Facts:
bragi Ψ brarom; briken Ψ zasko; briken Ψ romo; briva Ψ pleri; briva Ψ festom; bronal Ψ litron; brovoza Ψ troteplol; brovoza Ψ vumer; brovoza Ψ bribris; brovoza Ψ gopeles
datri Ψ pledranuk; datri Ψ kigror; datri Ψ zustel; datri Ψ klubus; doskin Ψ troteplol; doskin Ψ fusol; doskin Ψ klimor; drotik Ψ tebek; drotik Ψ bogar; drurobre Ψ studru
drurobre Ψ klubus; febrom Ψ zabruk; finak Ψ nodrek; flagri Ψ flobil; flagri Ψ sipagral; flagri Ψ tadroplol; flagri Ψ gustu; flagri Ψ trafen; flaka Ψ zuskes; flaka Ψ klafemu
flisur Ψ rotevam; flumek Ψ brudes; flumek Ψ kuzen; fotin Ψ gidrim; fotin Ψ zepim; fotin Ψ keper; fotin Ψ bribris; fotin Ψ festom; gastirar Ψ suplumol; gastirar Ψ madra
gastirar Ψ drastar; gastirar Ψ restugir; gastirar Ψ deti; gavi Ψ traler; gavi Ψ breklum; graplim Ψ rodras; graplim Ψ fatem; graplim Ψ fafloplan; grunal Ψ droskim; grunal Ψ zada
grunal Ψ gopeles; grunal Ψ klafemu; grunal Ψ fleflel; grunal Ψ traler; gruzal Ψ zafus; gruzal Ψ stapim; gruzal Ψ pigrin; kadrok Ψ grotistal; kadrok Ψ zuskes; kadrok Ψ pufum
kadrok Ψ vive; kadun Ψ salim; kirugre Ψ ribem; kirugre Ψ klosa; kirugre Ψ kode; kladil Ψ dreku; kladil Ψ fusol; klebos Ψ viplus; klebos Ψ lapla; klebos Ψ renik
kliklis Ψ brarom; kliklis Ψ fotru; kliklis Ψ plugin; kliklis Ψ klebran; kliklis Ψ pidrel; kliklis Ψ romo; kliklis Ψ kuzen; klisen Ψ nila; klisen Ψ fatem; klisen Ψ lapla
koge Ψ grotistal; koge Ψ skisem; kotrol Ψ rolon; kotrol Ψ gride; lasto Ψ lapla; liflus Ψ tadroplol; liflus Ψ rosti; liflus Ψ breklum; liflus Ψ tero; mamon Ψ zada
mamon Ψ vive; mamon Ψ skoflen; mamon Ψ pagrin; mamon Ψ kuzen; mefaklen Ψ klebran; mefaklen Ψ tero; mokluno Ψ kepeflek; mokluno Ψ restugir; mokluno Ψ fegudru; mokluno Ψ floflitril
nuruk Ψ flobil; nuruk Ψ buvo; nuruk Ψ pleri; nuruk Ψ skoflen; nuruk Ψ flaror; pipo Ψ neplodras; pipo Ψ zigek; plevel Ψ gride; plevel Ψ kuzen; plora Ψ gadabrek
plora Ψ vumer; plora Ψ gopeles; plora Ψ pagrin; plorine Ψ nodrek; plorine Ψ baklu; sisek Ψ deti; skever Ψ fusol; skever Ψ rosti; skever Ψ kode; skever Ψ floflitril
skibram Ψ fogo; skibram Ψ skufal; skibram Ψ kaske; skibram Ψ baklu; skibram Ψ grakim; skibram Ψ deti; skiren Ψ nila; skiren Ψ buvo; skogisal Ψ guplubron; skogisal Ψ suplumol
skogisal Ψ plugin; skogisal Ψ brudes; skogisal Ψ kuzen; skopus Ψ fotru; skopus Ψ vatri; skopus Ψ viplus; stukes Ψ litron; stukes Ψ baklu; stukes Ψ skisem; stukes Ψ biflas
tanos Ψ salim; tanos Ψ flaror; tapi Ψ noplal; tapi Ψ pidrel; tapi Ψ trepo; tapi Ψ zustel; tapi Ψ brubrel; temos Ψ fusol; temos Ψ zafus; temos Ψ fulem
teskek Ψ zogrul; teskek Ψ biflas; trodre Ψ skisem; trodre Ψ nibrer; trodre Ψ flafluk; trodre Ψ figres; trubis Ψ vumer; trubis Ψ gustu; trubis Ψ flaror; trubis Ψ klubus
trubis Ψ zigek; vevus Ψ fogo; vevus Ψ skesor; vevus Ψ neplodras; vevus Ψ budrekom; vevus Ψ ribem; viklos Ψ plodros; viskobren Ψ kode; vonon Ψ kepeflek; vonon Ψ zupler
vonon Ψ fafloplan; vonon Ψ bogar; vonon Ψ renik; zafle Ψ fusol; zafle Ψ zuskes; zafle Ψ fafloplan; zafle Ψ kuzen; zeflak Ψ skegrekli; zeflak Ψ bogar; zilor Ψ buvo
zilor Ψ brubrel; zozom Ψ fogo; zozom Ψ skegrekli; zozom Ψ skeklus; zozom Ψ klosa; zozom Ψ deti; zozom Ψ vive; zozom Ψ tero; bragi φ vevus; bragi φ bronal
bragi φ fegudru; bragi φ stapim; bragi φ fleflel; brarom φ finak; brarom φ buvo; brarom φ gride; brarom φ petre; bribris φ suplumol; bribris φ pidrel; bribris φ keper
bribris φ brudes; bribris φ drimekal; brikar φ neplodras; brikar φ bronal; brikar φ fusol; brikar φ todo; brikar φ drotik; brikar φ sisek; briken φ teskek; briken φ brofo
briken φ kotrol; briken φ mokluno; briken φ zabruk; briken φ drimekal; budrekom φ fogo; budrekom φ zustel; budrekom φ brubrel; drobrol φ pledranuk; drobrol φ grotistal; drobrol φ skever
feklaril φ klebran; feklaril φ salim; figres φ pufum; figres φ bosko; figres φ plevel; flafluk φ restugir; flafluk φ zuskes; flafluk φ rotevam; flafluk φ fleflel; flaka φ dreku
flaka φ kotrol; flaka φ skiren; flaka φ fatem; flaka φ skisem; flaka φ deti; flisur φ bronal; flisur φ fegudru; flisur φ klimor; flisur φ flagri; flumek φ pledranuk
flumek φ tapi; flumek φ bronal; flumek φ vifles; flumek φ festom; fluto φ gride; fluto φ pipo; fluto φ plevel; fluto φ renik; fotru φ rotevam; fotru φ brudes
fotru φ klafemu; fotru φ gruzal; fotru φ grarabu; gadabrek φ kliklis; gadabrek φ todo; gadabrek φ flaror; gastirar φ drotik; gastirar φ koge; gastirar φ brudes; grifle φ vevus
grifle φ graplim; grifle φ breklum; grifle φ zeflak; grifle φ brubrel; kadun φ dasak; kadun φ skisem; kadun φ kluflun; kaske φ kliklis; kaske φ fegudru; kaske φ salim
kaske φ vive; kaske φ zeflak; kaske φ febrom; kigror φ buvo; kigror φ zada; kigror φ datri; kluduba φ gidrim; kluduba φ klisen; kluduba φ nodrek; kluduba φ klefla
kluduba φ klafemu; kode φ viskobren; kode φ klebran; kode φ plevel; litron φ tapi; litron φ dreku; litron φ rosti; litron φ zafus; litron φ deti; litron φ renik
litron φ fleflel; mefaklen φ buvo; pagrin φ nodrek; pagrin φ gride; pagrin φ zeflak; plodros φ buvo; plodros φ petre; plodros φ deti; pora φ tapi; pora φ klisen
pora φ brofo; risukul φ vevus; risukul φ pleri; risukul φ grarabu; risukul φ skopus; risukul φ zeflak; sesta φ nila; sesta φ koge; sesta φ keper; sesta φ deti
sipagral φ guplubron; sipagral φ pleri; sipagral φ flagri; sipagral φ pigrin; skeklus φ nuruk; skeklus φ graplim; skeklus φ trogo; skeklus φ klimor; skeklus φ zustel; skesor φ neplodras
skesor φ kotrol; skesor φ kirugre; skesor φ gopeles; skibram φ drastar; skibram φ teskek; skibram φ paklol; skibram φ salim; skibram φ brovoza; skogisal φ flobil; skogisal φ gopeles
skogisal φ trepo; skogisal φ gustu; soklar φ dreku; soklar φ zabruk; soklar φ fotin; soklar φ febrom; studru φ skufal; studru φ flobil; studru φ drastar; studru φ dosti
studru φ skopus; studru φ tanos; stukes φ dosti; stukes φ klafemu; stukes φ febrom; temos φ zasko; temos φ paklol; temos φ fegudru; temos φ trepo; temos φ plilerur
tero φ tadroplol; tero φ nibrer; tero φ gopeles; traler φ kepeflek; traler φ rolon; traler φ zustel; trodre φ suplumol; trodre φ buvo; trodre φ stobi; trodre φ sisek
trubis φ droskim; trubis φ fulem; trubis φ tanos; vatri φ baklu; vatri φ tanos; viplus φ dreku; viplus φ zafle; viplus φ rolon; viplus φ rotevam; viplus φ plorine
viplus φ fleflel; vumer φ lasto; vumer φ plevel; vumer φ renik; vumer φ fleflel; vumer φ skoflen; zepim φ skegrekli; zepim φ grotistal; zepim φ trogo; zepim φ pipo
zepim φ lapla; zigek φ dreku; zigek φ ribem; zigek φ kluflun; zigek φ fulem; zigek φ vive; zilor φ nila; zilor φ teskek; zilor φ brubrel; zozom φ viklos
zozom φ skever; zozom φ skiren; baklu ω b; biflas ω a; bogar ω b; bosko ω a; bragi ω a; brarom ω a; breklum ω b; bribris ω b
brikar ω a; briken ω a; briva ω c; brofo ω a; bronal ω b; brovoza ω c; brubrel ω b; brudes ω b; budrekom ω b; buvo ω b
dasak ω a; datri ω c; deti ω c; doskin ω a; dosti ω a; drastar ω a; dreku ω a; drimekal ω a; drobrol ω a; droskim ω c
drotik ω a; drurobre ω b; fafloplan ω b; fatem ω a; febrom ω a; fegudru ω c; feklaril ω a; festom ω a; figres ω a; finak ω a
flafluk ω c; flagri ω b; flaka ω b; flaror ω c; fleflel ω c; flisur ω a; flobil ω c; floflitril ω c; flumek ω a; fluto ω b
fogo ω a; fotin ω a; fotru ω a; fulem ω c; fusol ω a; gadabrek ω a; gastirar ω a; gavi ω c; gidrim ω a; gopeles ω b
grakim ω b; graplim ω a; grarabu ω a; gride ω b; grifle ω b; grotistal ω c; grunal ω b; gruzal ω c; guplubron ω a; gustu ω b
kadrok ω a; kadun ω a; kaske ω a; kepeflek ω a; keper ω a; kigror ω b; kirugre ω b; kladil ω a; klafemu ω b; klebos ω a
klebran ω b; klefla ω a; kliklis ω a; klimor ω b; klisen ω c; klosa ω c; klubus ω a; kluduba ω a; kluflun ω a; kode ω a
koge ω a; kotrol ω a; kuzen ω c; lapla ω a; lasto ω a; liflus ω b; litron ω a; madra ω a; mamon ω c; mefaklen ω a
mokluno ω b; neplodras ω b; nibrer ω a; nila ω a; nodrek ω a; noplal ω b; nuruk ω c; pagrin ω c; paklol ω c; petre ω a
pidrel ω b; pigrin ω c; pipo ω b; pledranuk ω a; pleri ω b; plevel ω a; plilerur ω a; plodros ω c; plora ω c; plorine ω c
plugin ω c; pora ω a; pufum ω a; renik ω c; restugir ω a; ribem ω a; risukul ω c; rodras ω a; rolon ω b; romo ω a
rosti ω a; rotevam ω c; salim ω c; sesta ω a; sipagral ω a; sisek ω a; skegrekli ω a; skeklus ω a; skesor ω b; skever ω b
skibram ω b; skiren ω a; skisem ω a; skoflen ω b; skogisal ω b; skopus ω a; skufal ω b; soklar ω b; stapim ω b; stobi ω a
studru ω b; stukes ω b; suplumol ω a; tadroplol ω a; tanos ω a; tapi ω b; tebek ω b; temos ω b; tero ω b; teskek ω b
todo ω a; trafen ω c; traler ω a; trepo ω c; trodre ω a; trogo ω b; troteplol ω c; trubis ω a; vatri ω b; vevus ω b
vifles ω c; viklos ω a; viplus ω a; viskobren ω a; vive ω a; vonon ω a; vumer ω a; zabruk ω a; zada ω a; zafle ω a
zafus ω b; zasko ω a; zeflak ω c; zepim ω a; zigek ω b; zilor ω a; zogrul ω a; zozom ω a; zupler ω a; zuskes ω b
zustel ω a

Known rows:
kaske: [ -3  -8   1   0  -1  -7   6   3  -8  16  18   3  -5  -7 -36  20  -3  39
  -8  10   1  -5 -12   2  10 -11  -3  -3 -13  -9 -18]
festom: [  5 -12   2  10   2  -6  -9   3   4 -16   3   2  -1 -11   7  -7  -7  12
  -3  -6  -1  -3  -3   1   2   5 -23  -8 -11   9  -2]
tanos: [-12  19   2 -15   1  -2   5   8   2 -27 -13   2   5  -5  -6   5 -11 -44
  47 -10  13  23 -11   8   0  -5 -10  -9 -23  -8  -4]
gride: [  7  -5 -10  17   0   2 -12  -3   7 -14  -1 -12  -2   3  27 -17  12   0
 -10  -3   4  -2   2  -7  -6   9 -14   8 -21  -4  16]
graplim: [-20  15  14  -2   9   8  -2 -10   2   6 -14  -3  -2  -1  -6  13  20 -38
 -13  -7  12  17  10   5   6   9 -30 -17  17  28   2]
brofo: [  5  -8   3  16   8  -5  -6  10  -3 -19  -2   1  -6  -5  13 -11  -1  16
   8 -10  -2  -8   1   3   1   3  -2   0 -10   9  -2]
skesor: [ 15  -2  -9   1 -13  -2   7   0   8   4  23   0  -8   7 -21   8   2  29
   0  11  -7  -4 -11  -6  -7  -5  23   7   7 -19  -6]
sisek: [ 11  28   4 -31   4  -4 -16  -8  -2  -8 -23  14  -1   3  -9  10  20 -31
  -3 -22  22  -1  22   3   3   5  30  -9  17  27 -20]
brikar: [ 12 -14   3  -8 -14   3   2  -2   6   6  20  10 -12  -8 -32  11 -14  39
 -13   1   0  -1  -2  -1  -1  -2  -2  -7   8   1 -23]
zafle: [-33  11   1  -8   2  29   8  -6 -13  19 -38 -13   0  15  20  -3   6 -19
   6 -18  15   8  -1   6  -3  -4 -22  20  14  46 -29]
kuzen: [  8  -9  -8  -4   1  40  10   1 -12  -5  -7 -17 -10  -1  13 -12 -29  11
 -28   6   3  -5  21  -1  -8 -14 -10  30 -30 -17  -4]
skoflen: [ -2 -11 -10  14   0  -5  -6  -5   8   1   2  -8   5   3  24 -16  -1   5
   1   5  -3  -5 -11  -4  -5   6  -7  12 -20 -10  17]
pufum: [ 10 -11   1   9   8  -7 -11   5  -1  -2  -2 -10   3  -9   6 -13 -19  11
  -5   3  -6  -4 -12   1   7   9 -19   0 -12   5 -12]
fotru: [ -8 -16   2   2  -5   3   5  -4  -4  12  12  10 -11  -4 -21  17   0  44
 -14  -2   0 -11  -4   5   0 -10   7  -2 -16   3  -3]
troteplol: [ 10 -13   3   0  -4   2   8  10  -2   6   6   0   4  -4  14  -9 -22   6
   2   6 -15  -4   9  -5   2  -5  -3   3  11 -16   7]
gastirar: [  1  21   2 -37 -11   4  -2 -18  -6  17  -8  19  -4   8 -38  17  12  -5
 -11 -16  15   0   2   7  -4  -9  37  -2  21  17 -23]
koge: [ -3  22   6 -22  -1  -2  -9  -7  -2  -9 -25  12  -1   3  -1   2  19 -29
   4 -24  17   1   9   6  -5   2  24  -7  11  25  -7]
grotistal: [ 14  -6   1   1   8   3 -10   3  -4  -2   1  -5  10 -10  32 -19 -25  -9
 -17  10 -11  -6  18  -6   5   3 -11   3   2 -16  13]
klebran: [  4  -4 -10  18  10  -8  -5   4   3  -6   3 -13   4   4  17  -4   9   0
  -3  10   3  -4  -1  -6   2   4  -7   9 -18 -10  12]
grunal: [ -8  19  -6 -19 -14   4   3 -14  13   6  -7   1   6  11  -7  12  12 -31
  16   0  11  17  -8  -2  -9  -5  10   2   9  -4   6]
tebek: [  8  -4  -6  15   1  -6  -1   1   5  -2  14  -4  -4   4   3  -6   7  13
  -6  13  -3  -2  -1  -8  -4   2  -5   3   0 -14  11]

Rows:
No name comes twice in this set of rows, the named rows included.
[  4  16   2 -36 -10   7  -5 -13   4  10 -14   9   0   4 -28   4   5 -19
  -1 -10   7   7  -6   6  -5   2  10  -6  22  18 -23] : mefaklen
[-11  15  -5  -3  -3  -1  -3 -13   8  -4 -16  -1   6  12  22  -4  26 -39
  18  -9   6   9  -1   1 -12   1  12   3   1   4  28] : tapi
[  7 -10  -8   2 -24  -4   6 -10  12   9  20  12 -10   6 -14   7   8  38
   3  -2  -5  -6  -9  -5 -13  -5  16   2  12  -8   8] : bribris
[ -6  24  -3  -5  -6   0   5  -6   3   2 -13   4   1  21   2   5  34 -29
  15  -6   6   7   1  -1 -10   0  31   4  27   9   8] : mokluno
[  0  -8 -10  24  -5   9  -3  -2   6 -26  -6  -1 -17  11  29 -13  25  16
  -8 -12  13  -8  19  -6  -8  -2  12  15 -18  -7  17] : brudes
[-15 -17   1   5   7  -5   4  -7  -2  26  16   3  -6  -5 -26   4  -4  36
 -17   7 -18 -12 -22   8  -1  -4   0  -4 -13   8   7] : viplus
[ -3  -8 -11   9  -9  -8   7  -4  -1  14  19   2  -2  11 -13   8   9  33
   3  12 -11 -11 -18  -2  -6  -8  25  14  -4 -17   4] : soklar
[ -3 -13   0  10   7  -7  -4   6  -3   7  -9  -2   4  -3  18 -15  -4  18
   7  -7  -6 -14 -13   2   1   8  -8  -1   5  20  -6] : rosti
[ -1  31  -9 -30   0 -13   2 -16  -7  29   8  11  11  21 -45  37  30 -16
  -5  16  16   3  -9  -1   2 -13  55  11   6 -14 -13] : skibram
[-15  16   3 -12   0  -4   1  -3  -4  -2 -17   6   5   2  -4   7  10 -29
  28 -13   5   7 -11   9  -4  -5  12  -4  -4  15  -4] : fotin
[-13  21  -2 -14   7  24   2  -8  -8 -13 -26  -8  -9   6  -5  10   9 -29
  -8 -15  29  14  17   7  -5  -8  -9   8 -25  17 -21] : kliklis
[ -4 -11  -7  20   3 -10  -3   2   4   7  -3  -6   1   9  28 -13  12  12
   8   0  -9 -10  -9  -5  -6   4  -1  12   4  -1  18] : zafus
[  8  -8   1  17  15  -5  -3   7   0 -10   1  -6 -12   1   6 -11   1   7
   5  -3 -20 -12  -7   7  -1   6  -2  -8   0  20   6] : fatem
[ -8  20  13  -2  11   8   2  -9   7   9   0  -7 -15   9 -37  14  30 -40
 -10   3 -20  12  -5  13  -4  13 -13 -26  24  30  12] : klebos

Now the same objects, written a new way:
Known rows:
graplim: [ 10   3   7  10 -23 -34   9  -4 -19 -11  24  17 -11]
kotrol: [ 12  -8  25  11 -15 -38  14  -2 -23 -10  18   5  -6]
fusol: [ 13  81  10  21 -20  35  -2 -19   2 -15  -5 -15  19]
kliklis: [ 22 -10  32  24 -13 -61  11   3 -25   1   8  -5   5]
gastirar: [-11 -17   4  15 -16 -33  17  -6   4 -13  36   8  -2]
grifle: [ -9   0 -17  -4  15   4   0   5  27   6 -17  -2  18]
klebran: [ 18  -5  -6 -20   7   7  -7   0  -1   3 -27  -7  15]
febrom: [  4  -3   9   7 -17 -27  16  -7 -21 -13  22  18 -15]
pipo: [ 24 -13  -5 -11 -21 -27  17   4  -1 -24  12  28 -11]
plilerur: [ -7   7   2  -2  11  17  -5  -5 -18  10 -16  -8   1]
figres: [-10 -14 -25 -14  -7  10 -21 -29   2   7  -2 -25  24]
drobrol: [-19   3 -19   2  11   7 -16  -7   8  12   1 -13  13]
plevel: [ 41 -16  34  21 -24 -72   0  -8 -27   5   2 -21  22]
flumek: [ 19 -15  35  42 -15 -81   5  -3  -2  12   8 -22  30]
zafle: [ 37  38  33  39 -39 -51   9 -10 -14 -13  11  -6  15]
restugir: [ -4   9  -9  -7  13  14 -12  -3 -16   6  -6  -7   0]
pledranuk: [ -4  11 -10  -6  15  13 -13   0 -16   7  -4  -7   2]
bragi: [ -9 -13   4  17 -19 -42  12 -12   3  -6  27   8   1]
kepeflek: [ -1  16 -14  -2  13  10 -15  -1 -16   8  -7  -5   1]
neplodras: [  6   2   1 -15  15  22   8   9   1  -4 -22   1   3]
skoflen: [ 19  -5  -7 -19  10   9  -8   6   0   2 -25  -6  12]

Rows:
No name comes twice in this set of rows, the named rows included.
[ -5   9   3   1  15   5  -9  -2 -18  14  -9  -7   5] : vive
[ 17  -4   3  -5 -15 -29  21   9  -1 -20   8  33 -13] : flagri
[ -5  -6 -23 -15  16   6 -18  -1 -21   6   0   0  -8] : lapla
[-14  -9  -1  -5  10  19   9   2  26   2 -19  -4  19] : skesor
[ 24  -2   6  -6  19  -4  -4  13   0   3 -26 -18  18] : gride
[ 33  58   3  10 -51  -8  21 -10  18 -43  16  27   0] : skever
[-11 -16   6  11 -14 -25  20  -3   6 -19  44   2  -4] : trodre
[  3  -2  12  15 -23 -36  14  -9  -7 -11  25   8   0] : kadrok
[ 20  18   0  -3   8   4  -3   9   5   2 -27  -6  17] : zuskes
[-12  -8  -4   5  18   3  -8  -1   9   6  10 -31  19] : brarom

